Below is a small trained network, with its code and all its weights. Each question gives an input and a class and asks what happens when units are switched off, that is, made to give their printed mean instead of their output.

import numpy as np


def w(rows, s, z=0):
    codes = np.array(rows[::2]) - 128.0
    scale = np.full(codes.shape[1], s)
    scale[-1] = z or s
    return codes * scale


def f(y):
    return y / 2 * (1 + np.tanh(0.7978845608 * (y + 0.044715 * y**3)))


def log_softmax(a):
    a = a - a.max(-1, keepdims=True)
    return a - np.log(np.exp(a).sum(-1, keepdims=True))


def net(x, mask):
    res = np.array(x, float).reshape(1, 8) / 4 @ E
    y = f(res @ A[0][:, :-1].T + A[0][:, -1])
    res = res + np.where(mask, y, B[0][:, -1]) @ B[0][:, :-1]
    return log_softmax(res[-1] @ U[:, :-1].T + U[:, -1])


A, B = {}, {}
E = w([
[147,110,100,137,109,135,119,143,139,139,113,110],'x0',
[110,120,115,140,132,150,134,112,144,119,120,141],'x1',
[119,63,91,54,141,190,41,112,111,46,242,71],'x2',
[22,171,153,154,33,10,37,170,180,76,96,147],'x3',
[134,137,141,133,135,111,132,129,116,122,148,139],'x4',
[140,141,116,107,96,116,115,122,117,161,122,97],'x5',
[95,242,37,74,217,97,123,220,192,183,172,170],'x6',
[134,128,130,136,105,148,118,132,128,144,140,145],'x7',
],0.012)
A[0] = w([
[186,55,181,143,118,180,115,30,72,76,145,49,211],'n0',
[114,111,72,52,192,180,96,152,134,146,213,113,98],'n1',
[171,146,127,170,161,172,255,140,85,218,100,133,218],'n2',
[51,224,83,155,135,57,119,214,191,188,85,204,119],'n3',
[29,111,103,115,70,116,7,150,136,39,212,104,23],'n4',
[133,162,47,47,223,147,119,151,182,203,207,144,150],'n5',
[89,79,203,225,42,68,148,104,86,85,56,136,203],'n6',
[107,149,195,162,83,47,138,122,166,140,25,162,145],'n7',
[178,90,139,105,122,202,163,91,82,90,157,104,182],'n8',
[177,80,227,152,91,123,100,103,119,122,96,103,255],'n9',
[181,143,154,170,182,152,241,90,111,249,70,164,228],'n10',
[141,76,90,66,172,198,131,92,60,101,225,86,155],'n11',
],0.0095,0.0077)
B[0] = w([
[93,50,120,100,97,178,103,121,24,117,116,142,254],'n0',
[194,142,86,177,184,64,124,117,162,177,105,174,203],'n1',
[131,164,182,106,204,75,104,132,132,95,73,70,222],'n2',
[69,50,74,60,93,173,157,248,79,196,236,109,223],'n3',
[96,159,224,138,188,35,72,165,157,59,65,23,203],'n4',
[181,130,129,140,215,111,139,137,194,192,150,153,223],'n5',
[123,156,145,190,69,191,132,79,121,133,110,129,248],'n6',
[130,179,101,177,72,195,136,67,116,200,104,189,220],'n7',
[131,94,109,55,141,122,148,133,76,104,139,145,214],'n8',
[110,118,150,178,72,170,111,99,101,96,83,109,220],'n9',
[23,137,162,123,191,72,99,113,124,104,111,47,232],'n10',
[156,72,100,42,112,161,120,135,71,154,128,177,240],'n11',
],0.013,0.025)
U = w([
[106,124,168,139,138,123,94,65,112,42,77,61,237],'0',
[120,79,71,65,107,180,131,165,73,144,174,160,104],'1',
[116,156,133,118,195,79,116,184,203,131,150,59,217],'2',
[249,126,77,115,185,129,128,75,163,160,147,212,2],'3',
[137,165,117,205,66,170,138,77,157,164,112,179,53],'4',
],0.012,0.0027)

Each question gives the input, the list of numbers given to net, and the class t.
The units are the neurons (one row each of A and B). Each row of codes is followed by its name. A weight is (code - 128) times the scale printed after its matrix; where a second scale follows, it is the last column's (A, B and U).
mask holds one flag per neuron, in row order. A switched-off neuron (its flag False) gives its mean, the last column of its row in B, instead of its output. The means were averaged over made-up inputs and are rounded, as every weight is.
A unit's drop is (log p(t) with every unit on - log p(t) with that unit switched off) / (log p(t) with every unit on - log p(t) with every unit switched off).
The circuit of an input: a set's keep is (log p(t) with only the set's units on - log p(t) with every unit switched off) / (log p(t) with every unit on - log p(t) with every unit switched off). Starting from all 12 units, units are removed one at a time, each time the one whose removal leaves the highest keep (on an exact tie, the one counted first), for as long as the keep stays at least 0.8.
units of the circuit, in order: the units of the circuit, biggest drop first
most important unit: the unit with the biggest drop
top k neurons: the k neurons with the biggest drops, biggest first
drop when u is switched off: that unit's drop, to one decimal
input [-1,4,2,-7,-6,3,1,-3], class 3: top 2 neurons	n3; n1
input [-6,4,-8,2,-1,5,-4,-4], class 4: units of the circuit, in order	n7
input [5,-3,0,-5,0,4,4,-7], class 2: top 3 neurons	n10; n7; n2
input [7,-2,5,1,5,-8,6,6], class 2: top 2 neurons	n4; n7
input [-6,5,6,-5,2,8,1,-5], class 3: top 2 neurons	n1; n3
input [-7,3,-7,2,-5,7,1,-4], class 1: top 2 neurons	n3; n1
input [2,1,5,6,-4,-3,0,7], class 0: top 2 neurons	n5; n3
input [-7,-7,1,4,-2,-5,2,1], class 2: top 2 neurons	n0; n11
input [7,-6,1,-1,-6,7,7,3], class 3: top 3 neurons	n4; n10; n5
input [-6,7,0,-5,-3,-6,7,-3], class 2: top 2 neurons	n10; n7
input [1,-2,8,-8,8,-3,2,1], class 3: top 2 neurons	n1; n5
input [-3,-6,-7,3,-7,8,0,6], class 4: top 2 neurons	n7; n11
input [-1,-8,6,1,6,2,1,3], class 2: drop when n4 is switched off	1.1
input [7,-1,7,0,2,-4,8,7], class 3: drop when n11 is switched off	0.1
input [-2,-7,-5,1,-2,-7,-2,6], class 4: most important unit	n7
input [-2,-4,6,-8,8,7,1,-7], class 3: drop when n1 is switched off	1.1
